Below is a small trained network, with its code and all its weights. Each question gives an input and a class and asks what happens when units are switched off, that is, made to give their printed mean instead of their output.

import numpy as np


def w(rows, s, z=0):
    codes = np.array(rows[::2]) - 128.0
    scale = np.full(codes.shape[1], s)
    scale[-1] = z or s
    return codes * scale


def f(y):
    return np.maximum(y, 0)


def log_softmax(a):
    a = a - a.max(-1, keepdims=True)
    return a - np.log(np.exp(a).sum(-1, keepdims=True))


def net(x, mask):
    res = np.array(x, float).reshape(1, 7) / 4 @ E
    y = f(res @ A[0][:, :-1].T + A[0][:, -1])
    res = res + np.where(mask, y, B[0][:, -1]) @ B[0][:, :-1]
    return log_softmax(res[-1] @ U[:, :-1].T + U[:, -1])


A, B = {}, {}
E = w([
[2,144,115,157,72,119,75,114,195],'x0',
[175,32,123,108,138,53,190,194,124],'x1',
[51,82,53,19,199,173,195,123,127],'x2',
[115,160,121,76,95,56,137,149,237],'x3',
[105,62,150,65,119,150,149,89,175],'x4',
[123,216,33,189,157,45,188,234,92],'x5',
[152,50,123,128,85,107,127,133,107],'x6',
],0.0093)
A[0] = w([
[82,127,66,43,168,110,145,138,212,132],'n1',
[137,187,97,116,244,81,221,185,95,244],'n2',
[182,110,147,197,110,149,66,105,74,169],'n3',
[103,105,182,130,145,133,144,43,226,219],'n4',
[146,14,74,154,157,103,249,178,143,203],'n5',
[105,83,204,53,211,190,75,33,167,204],'n6',
[194,214,201,227,88,170,97,33,116,226],'n7',
[90,179,176,163,56,53,95,159,217,158],'n8',
[120,42,110,105,156,177,157,48,146,233],'n9',
[158,90,89,81,98,101,195,248,112,236],'n10',
[100,243,115,182,254,110,135,114,48,180],'n11',
[70,158,113,147,50,121,105,70,224,254],'n12',
[140,138,149,208,197,90,148,144,28,238],'n13',
[174,132,107,196,158,128,199,223,71,185],'n14',
[184,108,140,150,148,104,106,137,46,175],'n15',
],0.0078,0.0032)
B[0] = w([
[33,103,85,77,135,96,133,156,150,183],'n1',
[130,172,75,106,212,147,71,151,169,220],'n2',
[193,62,105,110,76,118,174,141,125,204],'n3',
[57,143,166,117,86,177,67,115,176,194],'n4',
[99,102,155,94,203,75,172,106,80,203],'n5',
[104,58,113,70,82,208,58,59,101,230],'n6',
[212,119,117,56,16,122,147,175,132,251],'n7',
[75,131,209,152,67,97,64,248,193,221],'n8',
[74,107,128,121,157,182,123,66,113,198],'n9',
[93,119,128,150,255,81,139,92,119,204],'n10',
[160,181,55,206,91,171,81,139,127,212],'n11',
[55,113,176,165,57,92,103,111,161,214],'n12',
[236,113,126,203,161,169,149,165,130,211],'n13',
[211,147,145,172,224,129,94,133,165,214],'n14',
[223,109,163,182,162,104,177,97,61,191],'n15',
],0.0079,0.015)
U = w([
[186,129,124,90,11,146,183,168,74,198],'0',
[26,143,20,223,55,179,166,104,57,227],'1',
[154,240,46,176,153,189,97,185,129,5],'2',
[27,160,41,17,182,89,160,157,137,60],'3',
[46,155,197,145,49,75,90,209,195,186],'4',
[53,83,128,66,76,255,91,19,113,140],'5',
[156,80,176,160,203,117,189,125,74,130],'6',
],0.0082,0.0013)

Each question gives the input, the list of numbers given to net, and the class t.
The units are the neurons (one row each of A and B). Each row of codes is followed by its name. A weight is (code - 128) times the scale printed after its matrix; where a second scale follows, it is the last column's (A, B and U).
mask holds one flag per neuron, in row order. A switched-off neuron (its flag False) gives its mean, the last column of its row in B, instead of its output. The means were averaged over made-up inputs and are rounded, as every weight is.
A unit's drop is (log p(t) with every unit on - log p(t) with that unit switched off) / (log p(t) with every unit on - log p(t) with every unit switched off).
The circuit of an input: a set's keep is (log p(t) with only the set's units on - log p(t) with every unit switched off) / (log p(t) with every unit on - log p(t) with every unit switched off). Starting from the 12 units with the biggest drops (on a tie, the unit counted first), units are removed one at a time, each time the one whose removal leaves the highest keep (on an exact tie, the one counted first), for as long as the keep stays at least 0.8.
units of the circuit, in order: the units of the circuit, biggest drop first
most important unit: the unit with the biggest drop
k most important neurons: the k neurons with the biggest drops, biggest first
drop of u: that unit's drop, to one decimal
input [1,3,5,-3,3,8,-6], class 2: most important unit => n11
input [-6,-4,4,-2,1,1,2], class 2: units of the circuit, in order => (n2, n12)
input [0,5,3,3,-4,3,-3], class 3: 3 most important neurons => (n5, n1, n10)
input [5,-6,3,4,-3,-2,8], class 4: 2 most important neurons => (n12, n8)
input [8,-4,-4,-4,-8,-8,-6], class 4: 4 most important neurons => (n8, n12, n7, n9)
input [-8,3,2,7,-5,-4,-3], class 3: 2 most important neurons => (n13, n2)
input [-8,-5,-1,8,3,2,-2], class 3: 2 most important neurons => (n13, n14)
input [4,6,2,-4,-8,-6,6], class 6: 3 most important neurons => (n4, n7, n6)
input [7,-7,-7,-8,-3,-8,7], class 0: drop of n4 => -0.1
input [5,1,6,-7,-7,1,2], class 2: drop of n5 => 0.0
input [-6,-3,-8,-6,-6,3,7], class 0: drop of n3 => 1.2
